Questions about the matrix below. Counting starts at 0.
1) Give the entry just left of the largest entry.
2) Give the entry directly below -4.
3) Give the entry at row 2, column 1.
4) Give the entry in the bottom-right corner.
5) Give the top-left entry.
6) Give the entry in the top-right corner.
7) Give the top entry of the column that holds the largest entry.
8) Give the entry in row 1 and column 0.
[[ 33 -36 -20 -36 -11  46]
 [ 24 -36 -20 -36 -11  37]
 [ 33  74 -20 -36 -11   5]
 [ 33 -36 -20 -33 -11  46]
 [ 33 -36 -20 -36 -11  46]
 [ 33 -36 -20 -36 -11  46]
 [ 33   7 -20 -34 -11 -55]
 [ 33 -36 -35 -36 -11 -51]
 [ 33 -36 -16 -36 -11  46]
 [ 33 -28 -20  21 -11 -44]
 [ 33 -55 -20 -36 -11  46]
 [ -4 -36  20 -36 -11  46]
 [ 33 -40 -20 -36 -11  46]]
1) 33
2) 33
3) 74
4) 46
5) 33
6) 46
7) -36
8) 24

Read these off the row that follows.
1) Which number is the 1st entry from the left?
2) Which number is the third entry from the right?
3) Which number is the 2nd entry from the right?
[ 32  76  25 -21]
1) 32
2) 76
3) 25

Questions about the grid below.
1) Give the entry just right of the largest entry.
2) Give the entry just right of 3041.
((7696, 8514, 8422, 3076), (3635, 6920, 2915, 8266), (3406, 7107, 3623, 7912), (3491, 8056, 3041, 8053), (3606, 7296, 2897, 8224), (7782, 7913, 3815, 7713), (3417, 3108, 3427, 7933), (3317, 3775, 3552, 3275), (3368, 8300, 3375, 7864), (3481, 2429, 3425, 8027), (2955, 5088, 4349, 7234), (3551, 7735, 2940, 8144), (3074, 3843, 4342, 7407), (3728, 7823, 2323, 8418), (3120, 3469, 4305, 7476))
1) 8422
2) 8053

[[  1   2   8  50  62  46  73   3 -62  18  -8  -3 -61 -41 -44]
 [ 19 -23  21  12 -35  47  25  73 -55  64 -69   2   5 -43  24]
 [-61  15 -49 -60  65 -28  75 -29 -30  54 -23 -17 -27 -71   8]
 [  6 -14 -33 -45  61  30 -50 -71 -44  12  54 -67 -58  49  55]
 [ -2  52  20 -14 -12  74  59 -10 -48  27  68 -68 -13 -62  25]
 [-52  -2 -42 -65  39  17  10  40 -54  65  32  -8 -38 -23  34]
 [-48  67  43  21 -37 -73 -49 -34  51 -69  -8 -36  -9 -17 -38]
 [-52  14  22 -71 -33 -66 -22 -49 -66 -61  50 -74 -64 -76  68]
 [ 15  70  25 -63 -54  16  66 -23   9   4  22 -12  52 -26  19]
 [ 29 -53 -34 -28  60 -61  31 -43  -5  53   5 -64  30  33  25]
 [-33  41  74 -73  39  55  36  -7  67  70 -29  60  25  40  -5]
 [-32  14  -7 -68 -72 -57 -65  39   1   3 -19  70  17 -51  -6]]
The entry directly below -9: -64
Find the top entry of the column that holds the smallest entry.
-41
Find the minimum.
-76
The entry in the top-right corner -> -44
Find the largest entry in the first row.
73
Find the 4th entry from the end, reading row by row.
70
The 2nd entry on the main diagonal -> -23
Find the largest entry in the first column.
29
Find the 2nd smallest entry.
-74
Find the top-left entry.
1
Find the fourth entry in reading order.
50
The entry just left of the largest entry -> -28
Find the entry directly above -53.
70
The third entry from the end, reading row by row: 17
Find the smallest entry in the last row.
-72
Find the entry directly above 29.
15
The largest entry in the last column is 68
The entry directly below 4 is 53
The entry directly above 33 -> -26
The bottom-right entry is -6
The entry directly below the largest entry is -50
Find the entry just left of -67.
54
Find the entry directly above the smallest entry.
-17
The second entry from the end, reading row by row: -51
Find the bottom-left entry.
-32
Find the last entry in the row that holds the largest entry.
8
The smallest entry in the first column -> -61
The maximum is 75
Find the 3rd entry on the diagonal from the top-right corner.
-27
Find the entry just right of the largest entry.
-29

Questions about the array below. Rows and columns are numbered from 0.
1) Find the entry in row 0 and column 0.
2) Find the entry directly below the smallest entry.
3) Find the entry directly above 14.
4) Find the top entry of the column that holds the largest entry.
5) Find the entry in the bottom-right corner.
6) Find the smallest entry.
7) Find the entry directly below 42.
8) Find the entry directly above 71.
[[-67  67  61  69 -58 -61  67]
 [-66  66 -52  63  55  62 -51]
 [ 68 -68 -60 -72 -54 -44 -61]
 [ 22 -24  65  -7  44   2  63]
 [ 69 -69 -59 -73 -53 -42 -60]
 [ 50 -50  66 -38  29 -12  64]
 [-68  68 -54  65  57  65 -52]
 [ 34 -36  63 -22  42   2  61]
 [-16  14  75  24  53  35  70]
 [-65  65 -52  63  53  60 -51]
 [-68  68  63  71 -53 -60  68]]
1) -67
2) -38
3) -36
4) 61
5) 68
6) -73
7) 53
8) 63

Questions about the grid below.
1) Read off the entry just right of 126.
2) Read off the entry just right of the centre entry.
3) Read off the first entry in reading order.
4) Read off the minimum.
[[174, 213, 190, 125, 185, 150, 124, 8, 221, 11, 176], [121, 208, 135, 121, 126, 100, 123, 142, 207, 140, 129], [209, 22, 180, 182, 196, 252, 179, 205, 22, 209, 195]]
1) 100
2) 123
3) 174
4) 8

M =
[[ 45  -6 -15  -3  -6]
 [ 38 -11   1  -9  19]
 [ 67  -6  -9  -7  15]
 [ 49  -8 -15  -3  -1]
 [ 41  24   3  -2  18]
 [ 51  -7  -4 -10  16]]
Rows and columns are numbered from 0.
The bottom-right entry is 16
Report the entry in row 0 and column 0.
Answer: 45
The entry at row 0, column 1: -6
Report the top-right entry.
Answer: -6
Report the entry in row 0 and column 2.
Answer: -15
The entry just right of 51 is -7
Report the entry in row 1 and column 0.
Answer: 38
The entry in the bottom-left corner is 51
Report the entry in row 2 and column 2.
Answer: -9
The entry just right of the largest entry is -6
Report the entry in row 2 and column 0.
Answer: 67
Report the entry just left of -10.
Answer: -4
Report the entry directly below -1.
Answer: 18
Report the entry just right of 24.
Answer: 3

x = [ -6  70 -25  71 -57  10 -69 -69 -81 -37  42 -78 -60 -15  50 -42]
The entry just left of the largest entry is -25
Give the entry just left of the smallest entry.
A: -69
The entry just right of 42 is -78
